Below is a small trained network, with its code and all its weights. Each question gives an input and a target symbol and asks what happens when units are switched off, that is, made to give their printed mean instead of their output.

import numpy as np


def w(rows, s, z=0):
    codes = np.array(rows[::2]) - 128.0
    scale = np.full(codes.shape[1], s)
    scale[-1] = z or s
    return codes * scale


def f(y):
    return np.maximum(y, 0)


def softmax(a):
    e = np.exp(a - a.max(-1, keepdims=True))
    return e / e.sum(-1, keepdims=True)


def log_softmax(a):
    a = a - a.max(-1, keepdims=True)
    return a - np.log(np.exp(a).sum(-1, keepdims=True))


def net(x, mask):
    ids = ['ΓΘΞΩβδεζηλπτ'.index(c) for c in x.split()]
    T = len(ids)
    res = E[ids] + P[:T]
    u = 0
    for l in range(2):
        q, k, v = (res @ M[l].T for M in (Q, K, V))
        z = softmax(np.where(np.tri(T) > 0, q @ k.T / 4**0.5, -1e9)) @ v
        res = res + np.where(mask[u], z, O[l][:, -1]) @ O[l][:, :-1]
        u += 1
        y = f(res @ A[l][:, :-1].T + A[l][:, -1])
        res = res + np.where(mask[u : u + 12], y, B[l][:, -1]) @ B[l][:, :-1]
        u += 12
    return log_softmax(res[-1] @ U[:, :-1].T + U[:, -1])


Q, K, V, O, A, B = {}, {}, {}, {}, {}, {}
E = w([
[216,187,158,93,122],'Γ',
[232,74,65,179,237],'Θ',
[251,213,137,130,136],'Ξ',
[195,219,139,145,72],'Ω',
[99,141,178,93,60],'β',
[79,161,117,210,71],'δ',
[80,143,130,205,188],'ε',
[127,28,60,170,73],'ζ',
[254,70,54,98,14],'η',
[73,148,166,132,40],'λ',
[143,170,180,78,64],'π',
[161,191,138,156,77],'τ',
],0.0097)
P = w([
[90,105,60,62,133],'0',
[157,146,160,110,144],'1',
[115,49,248,133,185],'2',
[96,95,73,63,140],'3',
[154,160,129,131,122],'4',
[114,40,246,137,183],'5',
[100,90,79,67,137],'6',
[143,179,113,151,85],'7',
[113,33,243,136,183],'8',
[105,91,85,66,141],'9',
[109,125,125,119,51],'10',
],0.011)
Q[0] = w([
[135,196,176,152,37],'L0H1',
[111,207,118,127,155],'L0H1',
[166,6,163,89,106],'L0H1',
[46,206,105,44,154],'L0H1',
],0.02)
K[0] = w([
[149,241,114,242,104],'L0H1',
[101,159,125,125,219],'L0H1',
[161,75,174,87,9],'L0H1',
[42,249,173,43,200],'L0H1',
],0.016)
V[0] = w([
[189,40,151,148,10],'L0H1',
[118,108,156,98,175],'L0H1',
[187,70,109,132,3],'L0H1',
[183,166,123,171,108],'L0H1',
],0.0036)
O[0] = w([
[195,2,152,199,49,247],'L0H1',
[134,154,89,112,110,113],'L0H1',
[213,25,149,158,75,245],'L0H1',
[105,107,168,186,183,135],'L0H1',
],0.0037,0.0015)
A[0] = w([
[169,133,92,124,83,127],'L0N1',
[151,75,109,27,144,36],'L0N2',
[163,146,11,53,100,3],'L0N3',
[93,141,144,218,149,12],'L0N4',
[196,166,160,143,89,22],'L0N5',
[157,127,165,96,61,14],'L0N6',
[174,140,52,173,162,113],'L0N7',
[170,153,185,202,73,70],'L0N8',
[167,142,84,168,104,80],'L0N9',
[102,115,44,158,183,145],'L0N10',
[133,160,101,186,77,185],'L0N11',
[140,80,203,107,130,1],'L0N12',
],0.012,0.0055)
B[0] = w([
[159,120,160,75,101,236],'L0N1',
[101,110,102,248,136,197],'L0N2',
[175,158,200,200,126,205],'L0N3',
[54,120,78,21,165,157],'L0N4',
[44,117,75,137,106,180],'L0N5',
[110,155,54,121,185,188],'L0N6',
[105,113,103,26,158,190],'L0N7',
[58,74,105,171,196,250],'L0N8',
[170,145,142,86,163,169],'L0N9',
[126,94,52,161,87,212],'L0N10',
[187,165,143,3,116,253],'L0N11',
[43,123,134,72,248,222],'L0N12',
],0.016,0.0033)
Q[1] = w([
[56,175,160,85,167],'L1H1',
[78,91,138,150,146],'L1H1',
[122,191,193,155,250],'L1H1',
[154,106,120,146,116],'L1H1',
],0.02)
K[1] = w([
[173,13,118,33,108],'L1H1',
[101,7,156,130,100],'L1H1',
[228,15,140,159,167],'L1H1',
[118,169,132,173,139],'L1H1',
],0.018)
V[1] = w([
[241,83,124,116,159],'L1H1',
[172,203,53,152,247],'L1H1',
[146,99,91,144,127],'L1H1',
[83,245,111,166,127],'L1H1',
],0.011)
O[1] = w([
[202,52,108,155,109,190],'L1H1',
[162,168,115,247,184,189],'L1H1',
[155,138,113,143,115,138],'L1H1',
[49,213,120,147,188,2],'L1H1',
],0.013,0.0058)
A[1] = w([
[109,93,98,147,150,3],'L1N1',
[137,157,104,126,132,154],'L1N2',
[82,123,87,138,101,44],'L1N3',
[143,151,110,133,53,121],'L1N4',
[184,166,139,147,94,55],'L1N5',
[161,125,107,109,144,85],'L1N6',
[54,124,177,183,73,35],'L1N7',
[118,176,61,142,43,47],'L1N8',
[165,189,111,112,111,100],'L1N9',
[129,133,247,162,95,85],'L1N10',
[171,198,174,128,110,118],'L1N11',
[173,160,250,123,150,44],'L1N12',
],0.019,0.018)
B[1] = w([
[116,193,166,29,151,187],'L1N1',
[143,106,183,84,113,235],'L1N2',
[172,95,224,138,140,149],'L1N3',
[99,167,158,172,148,217],'L1N4',
[115,135,62,68,153,189],'L1N5',
[96,153,141,178,116,254],'L1N6',
[175,101,18,184,10,140],'L1N7',
[105,83,60,120,111,162],'L1N8',
[110,113,112,149,148,191],'L1N9',
[163,90,239,107,81,155],'L1N10',
[94,85,153,134,186,191],'L1N11',
[152,251,49,176,54,161],'L1N12',
],0.027,0.006)
U = w([
[205,170,132,88,90,214],'Γ',
[254,123,165,150,170,123],'Θ',
[164,118,80,134,168,141],'Ξ',
[119,90,117,192,134,139],'Ω',
[83,177,160,74,75,79],'β',
[62,120,83,76,99,89],'δ',
[66,114,161,158,194,2],'ε',
[169,59,116,101,121,187],'ζ',
[144,164,134,31,131,162],'η',
[160,130,111,94,60,236],'λ',
[112,185,132,115,132,168],'π',
[114,132,218,170,85,89],'τ',
],0.0088,0.0043)

Each question gives the input, a string of symbols that net reads in full, and the target symbol t.
The units are the heads (4 rows each of Q, K, V and O) and the neurons (one row each of A and B). Each row of codes is followed by its name. A weight is (code - 128) times the scale printed after its matrix; where a second scale follows, it is the last column's (O, A, B and U).
mask holds one flag per unit, layer by layer, with each layer's heads first. A switched-off unit (its flag False) gives its mean, the last column of its rows in O or B, instead of its output. The means were averaged over made-up inputs and are rounded, as every weight is.
A unit's drop is (log p(t) with every unit on - log p(t) with that unit switched off) / (log p(t) with every unit on - log p(t) with every unit switched off).
The circuit of an input: a set's keep is (log p(t) with only the set's units on - log p(t) with every unit switched off) / (log p(t) with every unit on - log p(t) with every unit switched off). Starting from the 12 units with the biggest drops (on a tie, the unit counted first), units are removed one at a time, each time the one whose removal leaves the highest keep (on an exact tie, the one counted first), for as long as the keep stays at least 0.8.
circuit, biggest first: the units of the circuit, biggest drop first
k most important neurons: the k neurons with the biggest drops, biggest first
top k neurons in layer l: the k neurons of layer l with the biggest drops, biggest first
input π Θ δ, target Θ: circuit, biggest first => (L1H1)
input δ τ Γ, target Γ: top 3 neurons in layer 0 => (L0N10 L0N6 L0N2)
input β ζ π Ω Ω π β ε ζ η π, target ε: circuit, biggest first => (L0N4 L0N12 L1H1 L1N11)
input δ π ε ζ ε δ Ω η, target ε: top 3 neurons in layer 0 => (L0N5 L0N12 L0N11)
input δ π π ε τ, target η: circuit, biggest first => (L1H1 L1N6)
input π δ δ Θ ζ ζ Γ ζ β ε β, target τ: 3 most important neurons => (L1N4 L0N10 L0N11)
input Θ Γ ε ε δ π η, target Γ: top 2 neurons in layer 0 => (L0N1 L0N7)
input ε π π π Θ, target η: circuit, biggest first => (L0N10 L1H1 L0N7 L0N12)
input ε τ η Γ ζ β δ δ, target τ: circuit, biggest first => (L1H1 L1N4 L0H1)
input Θ Γ ζ Γ β π, target ζ: top 3 neurons in layer 0 => (L0N3 L0N2 L0N6)
input π λ π ε, target ζ: top 2 neurons in layer 0 => (L0N10 L0N8)
input δ π ζ β, target λ: top 2 neurons in layer 0 => (L0N12 L0N8)
input β Θ τ π Ξ τ π π λ, target Θ: circuit, biggest first => (L1H1 L0N7)
input ζ ζ ε π β τ Θ, target η: circuit, biggest first => (L0N10 L1N1)
input π ζ ζ, target ζ: circuit, biggest first => (L1H1)
input δ β ζ Θ Θ Ξ Ω π, target Ξ: 4 most important neurons => (L1N5 L0N7 L0N8 L0N10)
input π ζ π τ τ ζ π π Γ Ξ, target Ξ: 4 most important neurons => (L0N3 L0N10 L0N12 L1N5)
input δ π Θ ζ π Θ Θ π π π Ω, target η: top 4 neurons in layer 0 => (L0N8 L0N5 L0N11 L0N6)
input ε ζ ζ π π Ξ, target ζ: top 2 neurons in layer 0 => (L0N6 L0N2)
input Ξ Θ π λ π, target Ξ: circuit, biggest first => (L0N7 L1N5 L1H1)
input Ω π ζ λ Θ η π ζ Γ, target ζ: 3 most important neurons => (L0N1 L0N8 L0N11)
input Ξ ε ε ε τ τ Θ ζ Ξ δ ε, target τ: top 3 neurons in layer 1 => (L1N4 L1N5 L1N6)
input Γ δ Ξ η, target Γ: top 2 neurons in layer 1 => (L1N12 L1N5)
input η ε δ Ω π π π δ, target η: circuit, biggest first => (L0N11)
input π π β δ ε β δ π, target ε: 4 most important neurons => (L1N11 L0N12 L0N11 L1N9)
input η ζ π π τ λ λ π β Ξ, target Ξ: 3 most important neurons => (L1N5 L0N3 L0N10)
input π λ ε β ε Ω π δ λ, target λ: 4 most important neurons => (L1N7 L0N11 L0N7 L0N10)
